In the rows, zero is written as 128.
Each row of numbers belongs to one of the nodes below and depends on some of the facts about them. Some rows are named. Which node is each other row?

Known rows:
vako: [143 140 134 139 131 150 100 131  98 142 134 157 127 166 155 162 150 135
 173 107 128 131  99  94 118 167]
klomulu: [123 134 158 153 140 130 131 127  94 135 121 157 131 163 148 119 156 166
 134 140 122 122  98 138 113 150]
teklu: [ 91 116 119 140 138 148 111 155  58 141 117 162 144 118 173 132 156 154
 134 108 116 164  93 159  87 205]
zedom: [113 110 150 157 138 127 138 125  85 142 116 157 140 147 143 130 157 164
 135 133 130 133  87 133 122 161]
triplaplas: [ 88 128 117 140 138 140 115 149  62 131 119 165 130 125 178 121 161 153
 128 114 108 156  94 160  80 195]
dratos: [116 135 141 143 134 125 146 112  90 131 132 167 114 152 161 131 160 145
 156 119 124 123  85 112 118 150]
kadi: [121 119 161 150 138 142 130 133  88 144 122 158 148 154 144 139 159 157
 148 127 125 135  92 127 115 152]
drete: [ 99  94  83 153 106 220 139 175  61 154 107 185 195 109 189 181 176 137
 111 145 135 163  83 111  83 252]
doron: [138 139 125 160 135 122 125 112  91 139 125 152 122 158 164 129 149 125
 154 128 114 128  99 115 111 148]
klaskabir: [103 114 144 180 132 138 138 125  91 158 135 148  98 144 125 166 158  98
  85 126 119 168  96 124  88 138]
nito: [137 148 147 138 131 154 104 125 105 139 131 155 117 159 155 140 154 153
 155 111 143 122  94 112 120 175]
staskor: [137 157 142 135 132 143 109 123 106 129 135 158 110 167 158 136 154 147
 155 116 129 117  97 106 115 161]
briplam: [141 122 114 154 131 126  93 139  92 138 122 149 127 169 144 162 138 142
 142 120 125 129 104 102 121 179]
resus: [121 111 157 157 139 141 134 130  89 145 120 156 148 167 140 131 155 150
 142 126 120 134  98 138 119 175]
fuvik: [112 103 144 158 139 126 166 111  78 147 125 167 137 156 152 129 153 145
 150 120 125 129  89 130 126 177]
mapas: [141 127 145 163 138 137 118 125  87 153 118 149 152 156 153 136 148 134
 158 131 117 139 103 126 112 150]
klusu: [104 117 137 153 138 120 151 110  91 128 121 162 129 155 146 118 169 145
 147 124 111 134  80 124 122 163]
puplun: [ 88 128 117 140 138 141 115 148  62 131 120 165 130 124 178 121 161 153
 129 114 108 156  94 160  80 195]
bofol: [120 103 135 158 138 119 155 121  71 149 126 167 138 154 157 153 146 140
 161 123 122 134  93 113 121 156]
vetan: [ 91 115 120 141 138 147 110 155  58 141 117 163 142 119 173 133 157 152
 132 107 116 165  93 160  87 205]
klutraplar: [123 117 128 161 134 125 132 112  84 145 118 153 141 138 155 137 159 124
 163 121 116 147  84 112 116 148]

Some facts about the nodes:
stegik breplike <- briplam,klusu,vigun,stizen,stogin
stegik sugum <- fatril,ginadru,voben,staskor
stegik nestik <- dradin,vapastuk,fusorol,fipo,klaskabir,kodro,skogredu,luplas
stegik teklu <- klomulu,duski,dradosin,vebom,zedom
stegik benam <- flevon,kadi,nito
stegik petrobre <- kiplunu,nuklak,grugrak,brotro,sketrul,tretru,staman
stegik gope <- gupe,studodrek,rifel,flebrem,talegri,skunas,stesuk,teman,mezer,kliflos,vabi
stegik libak <- stostes,domam,tobre,sibror,fefli,gegu,naban
stegik nesta <- lustiruk,nustagas
stegik drisalu <- bubrem,siril,mestek,flokil,nibak
stegik puplun <- sosi,pevi
stegik gula <- graflam,flastel
stegik tidroklim <- pumil,skagen,ditru
stegik trigol <- stupo,dezes,dudim,nudu
stegik veza <- lidum,driti,bagrus,redru
stegik redro <- skasos,zovil,pliskom,fuvik,mifasten,pirustu
stegik vazas <- bimur,drubas,droplodri,drodigrek
stegik stupu <- stasu,zedrek,dratos,drelu
stegik nagas <- vuzar,drukla
stegik goklugran <- taflos,rigrir,klutraplar,trudra
stegik flukan <- tudalon,tastu,gubru,skulek,vako
stegik pluflim <- mebretil,skaskoso,bralon,dugom,tetrene,turur
stegik skupeplur <- trufis,vopas,resus
stegik triplaplas <- fafe,flepin
stegik gaskasek <- flako,grebra,tovom,gruluplis
stegik drodu <- zupi,dovin,fikla
stegik bimu <- peplok,trufur,goflo
stegik dipin <- flasol
stegik ruskadak <- vivis,rabran,deri,stiklura,pleru,nedogruk
stegik zigrok <- vatruk,vanulir
stegik stumel <- trustu,klemifom,sununok
stegik klogror <- buner,gestek
stegik kabri <- plidra
stegik drete <- doron,tugen,griku,muste,nonos
stegik gafur <- flepa,kluvan,mapas,luplinel,betak,bofol
stegik skalen <- gredri,kitu
stegik vetan <- vafe,lobrir,taklun
stegik vezo <- plebuk,nabuk,tresas
stegik klaklak <- flasegran,drozis
stegik brazamel <- nugrur
stegik bidru <- skulus,tubeza
stegik gali <- laroflor,mevi,ziskon,zuzar
stegik musi <- groklo,vimoto
stegik saplon <- mitir,popos
stegik minu <- mimo
stegik zukle <- mapen,makal
stegik skogru <- bani
stegik matrar <- robam,replon
{briplam,mestek,flako,dugom,tugen,pleru,bani,vabi,drelu} riski 743
{dradin,domam,sununok,gredri,drukla,flasegran,nito,vanulir,staskor,groklo,bagrus,vebom,fikla,pirustu,vako,griku,gruluplis} riski 365
{klomulu,flevon,vuzar,taflos,siril,skaskoso,zupi,grebra,nustagas,nugrur,sketrul,droplodri,mapas,goflo,mezer,popos,nudu,nonos,resus} riski 823
{kiplunu,lustiruk,mebretil,zedrek,buner,rigrir,plidra,pliskom,klaskabir,dezes,vigun,vafe,plebuk,trufur,deri,laroflor,pevi,mitir,skulek,stesuk,zedom,makal,flastel,ditru} riski 700
{gupe,lidum,trufis,skagen,brotro,kadi,nabuk,mimo,sibror,nibak,muste} riski 990
{studodrek,tobre,luplinel,gubru,trudra,ziskon} riski 126
{stostes,bimur,nuklak,doron,mapen} riski 12
{bubrem,sosi,stupo,stasu,tudalon,fafe,fusorol,ginadru,vatruk,trustu,rabran,fuvik,stizen,lobrir,skunas,bofol,staman,gegu} riski 734
{driti,kliflos} riski 781
{vapastuk,peplok,kluvan,drozis,vopas,nedogruk} riski 2
{rifel,flepa,turur} riski 674
{flasol,zovil,dratos,skulus} riski 567
{flokil,drubas,tretru,naban} riski 711
{bralon,talegri,stiklura,tresas,fefli,tovom,robam,redru,kitu,zuzar} riski 863
{mifasten,flepin} riski 474
{teman,luplas} riski 909
flilek 879 <- briplam,kiplunu,pumil,rifel,ginadru,domam,vivis,skagen,plidra,vafe,tobre,flebrem,nugrur,bofol,makal,pirustu,vako,vabi,drelu,turur
flilek 917 <- fatril,stostes,lidum,vuzar,mebretil,zupi,peplok,fusorol,rigrir,duski,dovin,dratos,bralon,kodro,vigun,gredri,kadi,droplodri,staskor,mitir,bagrus,fikla,flepin,gestek,robam,replon,taklun,vopas
flilek 422 <- dradin,klomulu,flevon,gupe,nuklak,taflos,trufis,tastu,flasol,vatruk,buner,sununok,zovil,grugrak,kluvan,deri,skulus,nito,lobrir,groklo,tretru,luplinel,skunas,gubru,tresas,mapen,goflo,tetrene,teman,pleru,zedom,tovom,luplas,kliflos,griku,kitu,gegu,popos,nonos,naban
flilek 824 <- studodrek,lustiruk,sosi,graflam,skasos,vapastuk,klusu,tudalon,fafe,trustu,brotro,plebuk,drubas,rabran,trufur,sketrul,fuvik,dugom,vanulir,dudim,pevi,talegri,mifasten,stiklura,skulek,sibror,vebom,tubeza,stogin,flastel,vimoto,ditru,redru,trudra,ziskon,nedogruk,resus
flilek 997 <- bubrem,stupo,bimur,driti,stasu,siril,zedrek,mestek,skaskoso,flako,grebra,flokil,fipo,klemifom,nustagas,doron,flepa,pliskom,klaskabir,dezes,drukla,voben,flasegran,mapas,laroflor,stizen,dradosin,klutraplar,nabuk,drozis,skogredu,betak,mimo,stesuk,tugen,staman,mevi,bani,mezer,drodigrek,fefli,gruluplis,nibak,nudu,muste,zuzar
klomulu kive ruskadak
kiplunu kive drete
gupe kive tugen
studodrek kive drete
lustiruk kive skogru
sosi kive gruluplis
pumil kive redro
stupo kive flasol
bimur kive pliskom
driti kive goklugran
stasu kive bimu
taflos kive mitir
klusu kive pluflim
mebretil kive drete
siril kive libak
zedrek kive drukla
rifel kive fava
tastu kive saplon
ginadru kive stostes
vivis kive sketrul
rigrir kive flukan
nustagas kive drisalu
doron kive gali
brotro kive drozis
dratos kive vebom
bralon kive bimu
tobre kive tugen
kluvan kive redro
dugom kive tugen
deri kive drozis
skulus kive mitir
laroflor kive mitir
vanulir kive vetan
stizen kive drete
staskor kive sosi
pevi kive zukle
mapen kive drete
skulek kive tugen
stesuk kive dudim
bagrus kive gafur
vebom kive nestik
teman kive pliskom
fikla kive dugom
mezer kive teklu
flepin kive plidra
drodigrek kive mevi
gestek kive fikla
tovom kive dudim
taklun kive mevi
kitu kive fava
gegu kive drozis
vopas kive gaskasek
ziskon kive nagas
nonos kive mevi
nedogruk kive replon

Name these rows:
No name comes twice in this set of rows, the named rows included.
[ 92 111 137 172 128 131 137 126  96 146 137 153  73 148 120 165 154 128
  60 123 141 150  91 125  99 167]  luplas
[115 139 147 143 137 122 148 108  95 128 131 166 104 150 162 119 161 149
 151 121 127 122  85 123 119 150]  skulus
[146 144 132 138 133 148 100 130  97 142 132 157 132 166 157 158 148 140
 182 109 127 129  98  92 122 168]  domam
[130 108 139 151 135 135 124 131  82 152 121 156 148 150 146 149 142 157
 154 116 140 132  91 117 132 180]  stostes
[133 118 131 164 137 121 150 107  75 155 122 159 142 146 168 134 145 129
 169 125 122 133  93 119 120 152]  staman
[120 120 159 150 141 145 137 124  90 145 119 159 157 162 143 125 161 156
 162 124 117 135  91 131 125 170]  sibror
[134  97 140 166 136 136 125 127  77 165 113 148 166 136 145 153 145 130
 162 117 128 156  92 123 126 164]  pliskom
[120  89 141 159 137 130 130 138  74 153 117 157 159 147 139 165 149 141
 154 120 123 152  92 118 123 163]  plidra
[118 126 146 145 135 136 143 112  89 142 128 164 124 144 158 134 159 156
 160 115 139 128  82 116 124 165]  zovil
[126 128 134 165 137 118 134 114  87 139 118 152 134 151 157 125 156 129
 150 135 107 137  95 123 109 137]  zedrek

Now the same nodes, written a new way:
Some nodes and their rows:
flukan: [193 102 144 182  61  53  82 175 173  88 129 155 162 127  85 144 156 136
 161 158 122 175  84 124 151 121  90  96 181 164 111]
dezes: [155 153 127 139 107 128 135 133 167 133 124 157 164 121 115 166 151 113
 136 149 145 122  69 147 157 120 124 108 199 153 122]
betak: [152 154 128 141 117 128 120 136 154 121 121 155 160 119 101 155 159 119
 140 131 149 121  72 149 156 117 122 109 201 152 116]
peplok: [147 141 124 136 112 135 118 147 150 132 136 151 167 110 100 146 158 125
 150 123 156 121  71 148 145 124 131 111 210 143 108]
vopas: [127 144 121 126 114 139 127 136 148 137 125 170 181 114 104 112 150 111
 147 125 171 112  91 163 160 121 142 122 197 140  96]
klaskabir: [168 164 141 138 105 128 140 134 151 139 135 173 170 130 113 164 147 125
 137 166 129 127  63 153 159 145 136  98 206 163 113]
tubeza: [159 163 131 150 122 121 123 138 151 115 113 159 159 135 101 154 154 116
 131 139 148 117  72 146 158 106 115 107 204 153 117]
fefli: [148 154 122 140 120 122 122 140 150 135 118 150 154 121 106 148 144 118
 136 122 156 125  75 139 148 122 120 106 195 142 117]
staskor: [136 149 115 122 119 143 142 156 152 130 137 170 172 122 102 113 155  96
 148 117 178 108  98 155 158 123 158 115 196 128  95]
vimoto: [159 163 132 150 121 121 123 139 151 115 113 159 158 135 100 153 154 116
 131 139 148 117  73 147 158 107 115 106 205 153 117]
flokil: [143 152 129 145 106 132 127 147 153 134 123 156 161 123 115 156 159 114
 140 137 150 121  58 156 154 118 116 119 203 156 102]
gope: [215 132 100 125  52  82 110 188 168  96  85 165 187 109 139 105 181 141
 164 171 119 136  86 128 184  76 119  79 165 122  53]
brotro: [144 164 128 137 130 120 133 108 160 118 102 177 180 136  94 116 137 102
 123 145 166 107 113 156 174 100 133 111 191 144 126]
skulek: [136 166 128 139 115 126 147 123 161 134 105 182 178 141 119 124 138  92
 122 159 163 109  92 162 176 105 129 121 188 151 109]
kluvan: [119 142 131 132 113 139 125 132 148 141 128 184 185 110 105 110 148 111
 146 127 178 106  92 155 161 117 139 122 189 137  96]
pleru: [135 142 133 142 110 137 113 147 147 133 130 165 162 103 104 151 165 123
 149 121 156 118  58 145 153 124 121 113 195 145 101]
rigrir: [105 136 130 122 113  98 111 105 171 147 140 195 186 104 135 125 120 114
 147 168 159 138 104 162 147 119 123 127 191 176 115]
nagas: [223 116 132 181  52  98 113 193 168  87 107 135 157 134  70 150 187 127
 152 136 122 153  61 125 179 131 113  88 174 132 102]
gula: [195 117 131 171  55  93 116 176 166  94  99 160 175 134  78 110 170 115
 150 144 137 149  87 140 190 126 119 102 161 136  89]
vatruk: [152 146 127 134 125 126 107 132 147 123 126 162 160  99  90 147 156 132
 145 113 154 122  80 131 151 128 133  92 189 135 122]
bani: [146 153 128 144 115 130 118 148 144 126 120 155 159 122 105 147 160 119
 143 125 152 121  65 153 152 116 117 114 204 153 100]

Rows to name:
No name comes twice in this set of rows, the named rows included.
[159 156 124 136 131 119 113 133 146 117 116 151 155 118  89 145 150 126
 139 117 152 124  87 139 150 121 128  95 198 141 124]  bubrem
[170 161 130 146 128 117 126 125 163 107 116 154 161 134  88 158 150 116
 128 141 149 116  89 139 158 104 123  97 205 145 141]  sibror
[172 148 131 152 113 127 116 157 150 122 136 132 152 122  94 177 162 135
 146 125 144 124  57 134 134 117 114 101 224 145 121]  drozis
[151 136 143 149 108 122  96 153 165 104 156 167 150  98 108 204 187 132
 160 140 128 134  41 141 139 119 108 105 207 176 114]  flasol
[120 145 129 127 103 139 137 114 166 149 120 190 186 105 121 127 144 104
 137 150 166 112  86 158 175 123 138 121 176 144 108]  deri
[152 149 119 134 131 123 107 133 147 119 122 155 156 109  89 144 155 129
 138 117 153 125  78 136 153 128 132  96 197 137 127]  bofol
[173 151 130 149 114 126 114 147 155 117 128 136 148 116  97 185 168 132
 143 129 135 127  53 137 143 121 114  98 213 152 127]  mevi
[172 169 146 153 119 121 131 152 131 126 132 169 166 150  97 144 145 128
 136 150 142 118  71 149 150 126 128  99 223 156 102]  vapastuk
[148 144 122 132 103 134 130 131 169 138 131 157 166 107 116 165 156 118
 142 144 144 126  65 149 157 130 131 109 197 150 122]  vigun
[171 159 131 159 121 111 125 172 158 116 138 141 131 141 110 192 156 113
 134 135 140 129  53 124 131 110 106  97 215 152 125]  sketrul
[214 113 134 182  54  91 108 186 170  87 110 139 158 132  72 144 179 124
 153 137 126 156  68 127 175 129 109  94 172 137 105]  redro

Now the same nodes, written a new way:
Named rows:
skupeplur: [114 133 147 106 112 123 157 105 126 140 142 139 158 125  64 125 143 108
 113 132 107 146 154 131 145 128 131 146 105 124  95 128  92 136 138 136
 118 104 147 126 145 123 135 135 125 118 157 156 122 120 155 133 116]
vopas: [123 147 131 136 129  94 131 154  99 141 116 126 120 131 119 130 119 126
 114 113 139  98 145 138 127 129 124 122 124 146 136 128 124 135 134 142
 132  92 149 143 112 141  99 126 134 130 143 122 121 115 112 138 120]
betak: [127 126 122 127 131 118 118 121 105 147 115 130 129 146 128 125 141 137
 123 118 128 108 135 146 125 131 121 125 136 124 137 108 131 150 126 142
 131 118 125 126 134 117 130 130 125 127 124 134 128 117 118 127 119]
mebretil: [119 166 125 124 116  61 128 133 172 112 125 157 179 109 115 145 162 159
  90  95 141 111 143 167 133 125 113  65 107 150 111  85 132  97 134 122
 116  92 133 156 131 117 133 127 142 136 144 144 132 133  15 148 155]
klogror: [114 133 147 106 112 123 158 105 125 140 142 139 158 124  64 124 143 108
 113 132 107 147 155 130 145 127 132 145 105 124  96 128  91 136 138 136
 119 104 147 125 145 124 135 136 125 117 157 157 122 119 155 133 116]
dugom: [165 104 102 113 170  90 133 204 135 130 118 131 159 138 120 159 121 196
 132 122  52 119 143 138 108 136 113 122 155 129 112 116  87 148 112 149
 154 133 111  78  80 131 136 107 148 114 109 105 141 109 121  79 161]
doron: [129 132 135 116 119 104 119 119 104 141 116 137 135 138 128 118 140 126
 126 123 119 120 134 151 128 126 124 107 132 118 141 109 127 141 120 142
 136 118 125 145 127 133 126 141 129 125 122 137 131 115 101 134 129]
vetan: [111 128 138 110 116 131 159 107 135 141 145 136 157 134  64 122 147 113
 116 135 111 142 156 130 148 133 125 155 107 122  87 125  92 147 139 133
 118 107 140 108 144 103 145 124 113 122 147 165 130 121 161 131 107]
lobrir: [129 130 113 141 143 125 116 126  96 157 114 119 112 142 139 141 127 143
 114 109 148  97 127 127 112 126 127 150 133 140 142 113 141 151 143 148
 135 115 137 119 155 128 117 127 140 129 142 116 109 136 145 118 115]
flasegran: [130 132 122 131 133 117 122 127 104 146 113 126 128 144 130 128 139 136
 120 119 135 103 133 139 121 133 121 131 135 129 137 111 130 147 132 139
 132 113 129 125 136 118 126 127 124 131 126 131 125 118 118 129 114]
drelu: [126 124 120 123 134 110 129 142 112 141 117 126 137 151 121 110 151 126
 130 129 133 119 142 152 128 140 125 102 132 118 123 108 117 137 107 132
 128 125 129 121 109 109 134 138 100 128 117 141 129 110  94 135 115]
drozis: [122 135 110 143 141 122 128 143 115 148 118 113 116 153 128 118 141 133
 129 129 154  90 131 132 122 144 108 152 135 130 123 111 127 167 133 130
 134 112 123  94 132  89 133 106  99 143 112 145 143 124 124 130  91]
brotro: [121 143 137 123 117 108 134 137 113 137 115 143 129 130 152 140 109 128
 116 120 134 128 136 132 136 113 126 105 127 126 140 118 132 146 132 142
 136 108 143 141 113 147 106 140 150 127 129 122 124 129 127 145 117]
trufur: [125 137 127 120 119 111 139 137 141 133 117 147 142 145 152 134 125 145
 120 125 132 129 139 134 140 116 115 106 127 120 126 108 129 154 136 131
 136 113 125 118 108 115 128 129 128 137 106 139 138 128 121 139 111]
nugrur: [122 119 114 133 144 111 124 153 108 149 125 114 122 156 118 107 145 125
 128 126 142 116 142 144 124 142 129 111 134 127 115 109 120 136 104 131
 133 123 140 118 114 117 125 147  98 124 127 136 117 116 101 131 118]
driti: [139 122 136 119 119 118 120 105 106 142 106 141 143 152 137 127 142 143
 111 115 119 122 137 140 130 122 128 109 133 117 144 107 136 139 130 139
 129 121 126 148 131 128 133 148 131 130 124 130 117 114 115 132 126]
ginadru: [131 122 116 135 149 129 123 134  75 155 106 118 123 141 127 139 136 128
 113 108 145 104 141 143 112 134 144 123 136 142 142 120 132 124 124 147
 118 116 154 136 136 139 106 145 131 116 156 105  89 108 133 128 116]
skulus: [126 119 129 126 123 112 108 114  99 155 125 130 113 149 138 119 126 130
 119 113 131 126 132 134 126 115 136 118 132 123 140 109 140 145 124 149
 146 123 136 148 144 148 119 161 139 120 135 128 107 135 128 123 139]
bagrus: [124 136 130 131 127 103 127 139 100 142 114 132 127 138 122 133 124 133
 112 108 130 104 150 143 132 125 126 117 128 140 138 124 130 136 135 145
 127  98 144 147 114 137 106 132 137 126 140 122 117 113 120 135 125]
laroflor: [139 137 145 119 110 105 126 117 105 137 104 140 140 144 138 119 136 128
 113 126 126 120 132 134 130 125 125 106 127 116 146 111 128 137 128 134
 135 114 130 152 123 134 127 146 127 138 122 133 127 115 101 144 118]
teman: [130 134 142 105 112 115 108 121 115 142 124 124 123 116 139 131 134 111
 139  99 135 137 138 147 114 105 122 101 111 109 165 128 152 128 144 144
 143 110 110 142 159 140 122 146 135 115 105 135 106 116 117 108 117]

Which node is each row?
No name comes twice in this set of rows, the named rows included.
[124 133 125 121 120 106 116 120 117 142 119 136 131 141 134 119 137 136
 129 125 124 119 130 145 129 127 116 118 129 112 135 105 129 157 122 142
 140 127 115 124 131 115 139 125 128 131 110 143 143 133 107 126 123]  nuklak
[116 166 119 114 116  65 112 116 165 122 134 155 169  95 124 140 168 148
 110 104 140 119 123 176 118 116 116  72 111 139 121  77 134 106 129 133
 130 110 118 148 166 126 138 132 150 126 138 148 135 149  17 134 164]  mapen
[120 139 128 124 126 112 133 138 116 142 120 141 127 128 148 144 114 133
 119 116 136 123 138 138 130 110 127 112 129 134 138 117 133 144 138 145
 136 106 141 133 123 145 103 137 150 123 132 120 118 127 134 136 121]  vanulir
[129 133 117  96 129 120 183  98 151 156 144 159 167 144  71  98 186 122
 138 164 121 127 152 159 124  93 140 175 123 167  87 121  77 136 194 134
 129  81 128 116 156 115 111 142  76 134 143 171 120 107 178 126 124]  nestik
[168 102 103 125 174  95 129 194 108 136 105 121 155 142  98 162 129 196
 120 106  59  93 155 142 104 146 116 139 153 145 123 128  93 137 124 153
 137 119 120  95  86 126 129  99 144 116 128  97 126  94 127  78 157]  fikla
[129 123 125 121 134 118 124 127  89 145 108 131 137 140 124 126 144 125
 125 119 127 119 144 158 122 133 136 101 133 123 140 114 125 127 113 145
 120 123 137 140 121 130 120 144 124 117 135 123 110 104 110 133 121]  vivis
[113 122 127 109 123 126 119 140 144 141 141 127 123 127 145 137 127 123
 146  96 138 148 153 151 129  99 116  95 118 113 140 125 154 142 142 139
 140 106 112 115 136 124 120 143 128 108  93 141 108 116 138 108 115]  talegri
[120 158 108 138 143  87 112 124 136 136 126 134 153 103 121 161 160 154
  91  86 161  94 125 160 105 126 128 101 122 165 124  84 143  97 139 136
 118  98 146 145 181 135 117 134 159 121 174 120 100 139  49 132 154]  stizen
[130 134 126 138 134 120 113 120  78 157 110 123 109 135 142 143 115 130
 107 107 145 104 125 124 114 122 137 140 131 139 154 118 143 142 137 154
 135 114 149 144 154 153 105 142 156 123 155 107 100 134 143 126 120]  gegu
[132 128 120 125 136 117 132 137 105 141 107 127 142 147 125 122 149 131
 124 125 137 112 141 148 123 140 126 109 131 123 130 112 121 134 118 133
 121 121 131 121 115 109 132 131 107 131 122 132 123 107 104 135 106]  skagen

